Each row is followed by its class.
[ 377  309  231  143 -298  232 -293 -321   87  -13  254  281   39   20
 -150  545   -6  248 -417  -74 -388  457  675  406  194  162  389 -543
 -451  195  167  169 -170 -187   10] : (8)
[  30 -116  235 -408   70  -20   20 -136   37 -115 -172  -95 -283 -122
  216 -386    3 -267 -152 -228 -204  327   19 -208 -103 -288  307  240
 -397  -27 -193  121  168 -162 -373] : (131)
[ 176 -179  236  277  126 -502   23 -138  126 -114  189 -243   63  521
 -169  -45  206  365  -14 -235 -263 -331   90 -556  326   63 -207  117
  344   70   87   82 -347  331  130] : (136)
[  17  115  -59  141  -45  185   88   81  104  100  -79 -211 -274   37
    4 -151 -111   84   83 -355 -560 -104  197  -91  -71  -69 -177 -159
  128 -113 -301 -303   72  225  140] : (46)
[   5 -182 -124  224 -143  166   74  -29  -66   -4   47  146  393 -547
 -126   15  529  -18 -129 -288   73 -117 -231  274   85  215  334 -349
   52   11  219 -156 -223 -397  347] : (136)
[ 126  119   37  229   91 -416 -103   47  349  254  127  299  266  141
  -49  125  -66 -342 -126 -184 -220   17 -158  -25 -233  439  104 -166
  148 -143 -116  167 -124  100 -226] : (195)
[ -73  226  109  -43 -368 -226 -361  -88  365  359  194 -213 -146  491
 -316 -162 -495 -132 -187 -287  -66 -158  324 -323 -294  332  178   12
  300  -23  -63  183  -11 -192   71] : (20)
[ 253 -180  -72  -55  -10 -121  -75  318  221 -109  100 -188   62  565
  590  278  168  106 -560 -223 -273   92  170  175  -53   61   32   41
 -403  -70  182  310  -35  359  275] : (139)
[-187   19  493  214 -405  322 -197  -93  -32  256  439 -314 -127  294
  -55  283  181   53 -230 -335  -82  -45   72  274  490 -119 -106 -205
 -177   35   56  261 -261 -286   56] : (20)
[ 183 -249  465  129  513  272    4  112  -12  103 -135 -131  -17  122
  -97  408 -449  422  -50  -17  -42  279  192 -154  376 -236  -82 -162
 -388  -13 -141  550  217   34 -226] : (195)
[ -38 -331  375  307  395   16 -127  184  409  599  420  -68 -175  -72
   69  174   13  268  244 -122  224 -103 -117  -30  637 -202 -324   18
  679 -239 -228  186  -51 -120  166] : (46)
[-117  179   86 -246 -346  113    3 -628  167  -28  631   42    2  189
 -398 -226  -12  -34 -241  301  140  -16  132  -62  169  137  363  -64
  103  181  236 -294 -135 -583  264] : (68)
[   6 -381 -427 -137   73  286   72  344 -343 -236  -29   64    7 -547
   11   88  222 -129   56  163  154  358 -192  456 -209   82  336   35
    0   38  416  -42 -220 -335 -212] : (46)
[ 206  259   69   52  -50  229 -288  196  -85 -143 -236 -402 -194  281
  502  381 -563  467  146 -311    3 -161  -82   32 -126  -13 -324 -126
 -415  -23 -211  258  106  185 -175] : (8)
[-187 -176  218  231   22   26 -247 -269   60  409  433 -159  127 -104
   37  257  335 -178  600 -332  115 -221  230 -142  605  103  -90  182
  301  -51  -26   70   70    6   -8] : (8)
[ -14 -337  448  361  -35  112 -145  333  -26  -40 -332 -189 -208  573
   30  598  -57  237  -94  233 -498  279   85 -530   62 -618 -336 -346
 -547 -174  214  417   30   77   97] : (70)
[ -21   67  177   51 -204  159 -214 -114  158  236  304 -147  175  294
  600  337  -26   48 -291   93   17  -90 -125 -151 -281  -41  108  -85
 -225   63   97  155  295 -306  140] : (20)
[-318 -182  264  139  256  482  225  289 -308  260 -317  229 -116  269
  417  256 -141  -89  -65 -180 -292  259  -36 -147  240 -349  -10 -181
 -702 -188 -198   86  219 -180 -303] : (68)
[ -46 -149  405   51   97  541  132 -253 -118 -253 -412 -106  -75  380
  407  510  128 -194  119  404  106  279  -65 -233  -49  -38   89 -287
 -577  275  118  -63   39 -373 -250] : (70)
[ 293  172   72 -162 -663 -185 -231  -29  215 -196  741 -416 -206  481
  365  444  238    3 -818 -101 -219    5  156  130  -65 -113  226  -32
 -368  -59  569  116 -302 -165  480] : (46)
[  61 -230 -256   23  172  -64  -33  280 -137  119 -216  130  143 -132
  -87  185   68   -6  323 -277  109   33  115 -365 -133  116  188   -6
 -135 -128 -211  251   99  -37   -2] : (195)
[-415   60 -418  -34  -56   80  331  -45 -423  -91  -24 -308 -130 -143
 -275  -38   21 -426  140 -189  296 -253  -81  206 -660  542   69 -260
  295 -296   21 -356 -364  118  425] : (139)
[-207  277 -184   23 -197   21  190 -262 -163 -230  305   37 -267  260
 -687  527  151 -286  292  158   74   27  127   57  213  503 -421 -145
  236   -7  -64  -51 -250   14 -164] : (8)
[-224 -155 -465  110  166  117  115  352 -494    7  210  117  336 -248
   47   44 -159 -209  206 -405 -168  -86 -329 -174 -465  510  324  153
   21 -242   56  -61 -223 -237 -298] : (20)
[ 148   69   75  -49   -7  -29  511 -294  -42 -129  272  -57 -418  286
   79  303 -227 -281 -126 -371 -234  156  -82  -97  -57  478  210 -139
 -332  -42 -139  109 -290 -531 -130] : (20)
[-153  -50 -462  -64  333   60  332  -70 -424  104   -4  193  117 -403
 -357  280 -108 -266  629 -200  339  -73  151  -30  -59  788  181  -86
  -16  -75 -222   -9  -81 -356 -376] : (131)
[  55  143   56  206   84  675 -134  316 -268   -7 -189  -32   59 -408
  120  289 -353   68  137 -422 -244  181 -195  -88  -46  -47   94 -266
 -220 -148 -280  -33   15 -179 -432] : (134)
[ -60 -267  262  258  239  159 -330  326   -9  564  188 -220  309  -33
  390   95 -126  446 -197 -665 -144 -210  211 -507  899 -409  -14 -155
 -110 -368  146  213  184  167 -273] : (195)
[-137 -264 -356  151   67  148  -78   -8 -155  123  286  129  126 -594
 -181   -1 -122 -119  114 -468 -158   86   18  443 -180  401  389   47
  501 -131  147  128 -131 -520   -8] : (20)
[-153   57 -169  143  -80   98  278 -376  -31   51  497   76  160   59
 -196  116   66 -260   82 -230  101 -112   34  -13 -209  646  300 -112
  -16 -224  -62 -163 -251  -94  675] : (134)
[-236  216  171   35 -243  -18  -91   67 -177 -152  -98 -184   57  155
  -25  338   66 -191 -726  253 -363   55  344   43  -83  -32  -10 -194
 -292  -13  334  -70 -427 -196 -172] : (70)
[  57 -270   39   94  -24 -223    9  -27  -17  140   62   24   53   85
 -600 -315 -474  513  -15   15  -83  -67  248 -339  538 -235   46 -258
 -376 -192  579  159  180  180  211] : (70)
[-368  295 -166 -124 -223  208   13  235 -248  -52 -137  333  -66  335
  661  -38 -264  -49 -402  -16  126  160 -195 -154 -779  167  282   88
 -727 -265 -224    9 -111 -251  111] : (139)
[-237 -208  268   27   -3   79 -113 -254 -190 -303 -155 -166  188  234
  213   24  456  116 -249   38  225   32 -284 -309 -283 -175   57  -86
 -204  -11  155  160  -67  126  103] : (195)
[ 329  103  108   48   26  262   67  329  -63 -156  155   -2 -264  220
   20  324 -519   92    9 -666 -368   97   65  -57  132  197  255  -72
 -409 -124  -98   49 -286 -407 -260] : (131)
[ -69  -12  228  315  187  539   26   46 -166   72  286   85   24  290
  537   77 -337  238   90  391 -356   83 -221  248 -312 -263   69 -123
 -187   17  -54 -283 -122  -32  237] : (136)
[ 357  -73  338  240  340  -19  263   40  251  -53  251   77 -150  449
  559  458  255   51 -210  -45 -473  182  -93   -4  162   29 -216  -39
  -24    9  -37  -18   70  349 -235] : (136)
[ -34   29   51   69 -180  183 -118   30  -93   39  189 -294  -34  223
 -156  478  271  121   29  195   55   -3  111  -86 -291    9 -178 -430
  -96  -75  -71   88 -154   91  289] : (131)
[-166 -305   -7   97  385   43  174  276 -146 -178 -354  -95 -191 -117
   72  101  182  -15  202  119  146   -3 -300 -320  391 -695 -508  240
  539 -139  -30   -2  248  223   32] : (70)
[ 574  348 -171 -313 -469 -172   42   23  260  203  417 -113 -127   36
  -70  397   33  -57 -374   11  288  -29  144  137  122   45  279 -361
 -135  254  -24  128   16 -485  315] : (8)
[ -82  -97  186  329  -38  298 -126  -31   41 -197 -564  100  339 -118
  296  269  182  111 -426  442 -281  299  124    7   36 -409   -5 -253
 -354  128  213   54  -13  -81  339] : (134)
[   3  203 -303 -154    2  162  154  -62 -355 -162   52   -2  -10 -376
 -880  142 -163  -79   67  177  432  -52  -17  104    7  146  103 -302
  408  102   22 -145  -65 -215   23] : (136)
[ 112 -120 -104  267  143  512  -17  274  272  190  -78  144   79  150
 -445  404 -264 -401  208 -242  -52  146 -150  -40  512  103   59 -473
  593    3 -104  -58   10 -321  -50] : (134)
[  90   11  442  286   86  309    3 -201    6  220 -113  145 -127  146
 -206  -32 -299  115  317 -531   42   40  109 -187  289  111  279 -281
   55  146  -64  -47   74 -213 -246] : (139)
[  87  197 -144 -232 -148  255 -144 -320 -294  103  454  -61 -422 -490
 -134   85  244  -14  296  -96  102  215  147  -78  177 -490  179 -330
  225 -148 -293 -209  -27  -29   74] : (46)
[ -78  -34  220  214  228  374 -156   78  176  -55 -290  303  331  297
  -84  200 -231 -469  243  129 -338  174 -177 -438  455 -185   33 -187
 -170    3   58 -204  224    3 -464] : (195)
[ -63   -8   27 -295 -243 -340  -38   -8  128  -42 -105   39 -392  485
 -264   46  -10  -78 -726 -268 -297   74  328  -48  210  -56   54 -172
 -136   15  214  251   31 -346 -374] : (46)
[-346  -74  154  296   47  -29 -425 -266  323   48 -243   83  222  220
  541 -371 -347  -35  176 -198 -351    0   43 -176  -73  298   14  557
  207   92  -77  155  -46 -177 -321] : (8)
[-478 -228 -176 -122  112  173 -193  391 -496   84 -117  176  380 -597
 -257  -92 -144  359 -287  232  366  -59 -198 -296  294 -390   33 -157
 -272 -370  462   32  158 -217 -293] : (134)
[ -82   73  285 -192  -49 -188 -164 -306   98 -242   49 -144  205  134
  -82 -457  203  466 -748  356  174   62 -136 -291 -196  -60   69    2
   96  156  150   30 -320   36  -51] : (68)
[ 434  320  198  -57   48  -89   -9 -293  203   56  356  253  302   81
 -388  107   92 -169  -30  218   45  112  -79  516 -257  338  302 -408
 -267  238 -236  -42 -124  256  228] : (68)
[-165  -94 -278 -252 -185  201 -171  -61 -267  322  154  474  226 -349
 -384  -69   17    3  187 -161  265  153  355  298  133  248  596 -192
 -732  -65  -50  192   75 -499   97] : (68)
[ 180 -101   54    6  -57  123 -370  230  152  347   96  226   16 -346
 -463  283 -144  -93  331  -83 -137  111  291  -79   -4 -157  349 -424
 -250 -263  -81   37  168 -300  279] : (70)
[-179 -107  348  356   94  297  172  340  229  -80 -350  -58 -572   73
  232  564  -96 -139 -109  -23 -211  264  -96 -387  -10 -325 -365 -221
  191 -482   -1 -122  -15 -183  320] : (139)
[  41  188   50  -45 -188 -295    8 -125  -43  149  390   48 -193  -31
 -575   40 -406 -254 -188  104 -110  187  126  325  -25  163  262 -292
  -93  -98   23  182 -607 -324  135] : (8)
[ -15 -163  541  264 -222  102 -161 -291  420  230 -365  319 -115  303
 -231  229  -19   63 -302 -135 -356  223  306  172  747 -338   67 -628
 -478  109  107  321   92 -641  190] : (68)
[ 256   22   50  150  193  163  121  159  164  -31   65  232  203  -96
   45  157  -43  241 -406  219 -224  213 -267   90  334  -15  -48 -373
  -81   47   -1   -2 -146 -136 -211] : (136)
[ 160  149  104  -84  -65  481   38   44  260 -284  551 -125 -296  131
 -423  426  -18 -109 -163  266  210  307  101  302   76  471   30   -9
  505   61  134 -225 -442 -332   -4] : (70)
[-130  -83  233  141 -117    0 -147 -124   55   30  415  -44  391  -89
  -40  356  277 -260   26  -40  241 -115    2  -31  106  317  242   99
 -348 -166  321   70 -187 -174  289] : (195)
[ 146 -213  330  152   51  292 -231   -5  101  136 -117  146   49  -89
 -365   76  -39  348  221 -311   64  182  256   56  134   89  292 -206
 -242   57  -78  231   28 -212  172] : (68)
[  53 -218  429 -183 -253  -97 -265 -123  -87  156  665 -367   99  -94
 -365   -4  187  315 -203   21  133  -89  138  -87  186 -174  315  -45
 -408  -13  481  186 -149 -260  108] : (68)
[  81  -64  285   19 -182 -290 -208 -142  157  274  -44   -6   25 -173
 -210   24   -9 -228  -13 -422   19 -175  120 -293  501 -231  284 -168
 -219 -100  148  170  154 -321   91] : (136)
[-167  202 -142   70  -41  -81 -175   14  295  322  355  191 -453  313
  178  -15 -329 -177 -209 -439 -218  200  490 -205  131   32   62    3
  428 -656 -267  -65 -205  317  553] : (20)
[ 196 -170   56  384  248  517  366 -231    0  553  599  207   64   47
   95  136 -333  161  352 -311 -244  341  242   62 -171  753  532 -285
 -339  -75 -270  109  -33 -147  177] : (136)
[   3  259 -133 -176  -31  -96   10  -40 -233 -111  382 -147  -20  347
  206  205 -147   72  -82  350  -23 -198   45   23 -184 -180 -106  233
   22  219  -71  -30   20  -42    9] : (139)
[-216 -107  262  286  383  362  190   71 -147  117  116 -268 -339   89
  195  137 -215  125  -74 -557 -309   55  114 -309  281  -34 -137   40
  395 -296 -162 -100 -187   45 -201] : (46)
[  74  482   33 -159  -86 -186   55 -287   59   76  467  271  -42  186
 -385  345 -142 -645  106   -8 -323   26   84  -10  193  258  123 -321
 -438 -189 -342 -182 -223  -81  -95] : (68)
[-119  135  192  180   -6  202  162   28  127  -15 -336   98 -260   73
   24  157  193 -342   53 -131  -95   75  -93    9  -62  266 -115 -261
  185   10 -395 -253 -402 -359 -193] : (70)
[ -21 -274  323  262  111  238 -109  225   20  267  285  135  186 -177
  171  378  117  107   83 -308 -126  191 -138  -90  -52  162  145  242
 -183  -63   31  367  206 -407 -320] : (68)
[ -22 -298  423  122    9  209 -247  132  -88  293 -338 -484  -12  227
   28 -386 -330  506  207 -378 -395 -252  126 -565  -58 -468   23  -52
 -363  106 -161  192  388   51 -103] : (136)
[  92 -403  420  317  -92  284   32  162  -34  -29  -76   -3   43   75
  135 -265  169  597 -394 -182  135  373 -318  -12  104 -366  117  182
 -182  160  347  500  147   79  128] : (136)
[ -55  -42  -76  -20 -102 -119 -248 -172  -65  138  102 -356  152 -263
  385 -104  124  252   43 -324   59 -180  285 -586  399  193   91  118
  -89  -94   54   68 -317 -211 -345] : (70)
[-224 -430  354  199   28  182  256  336   92  187 -430    4 -470  332
  425  -42  233  232  -11  -43  308  224  -98 -468  -47 -550 -189  183
 -119 -248   -1  140  317  105  614] : (68)
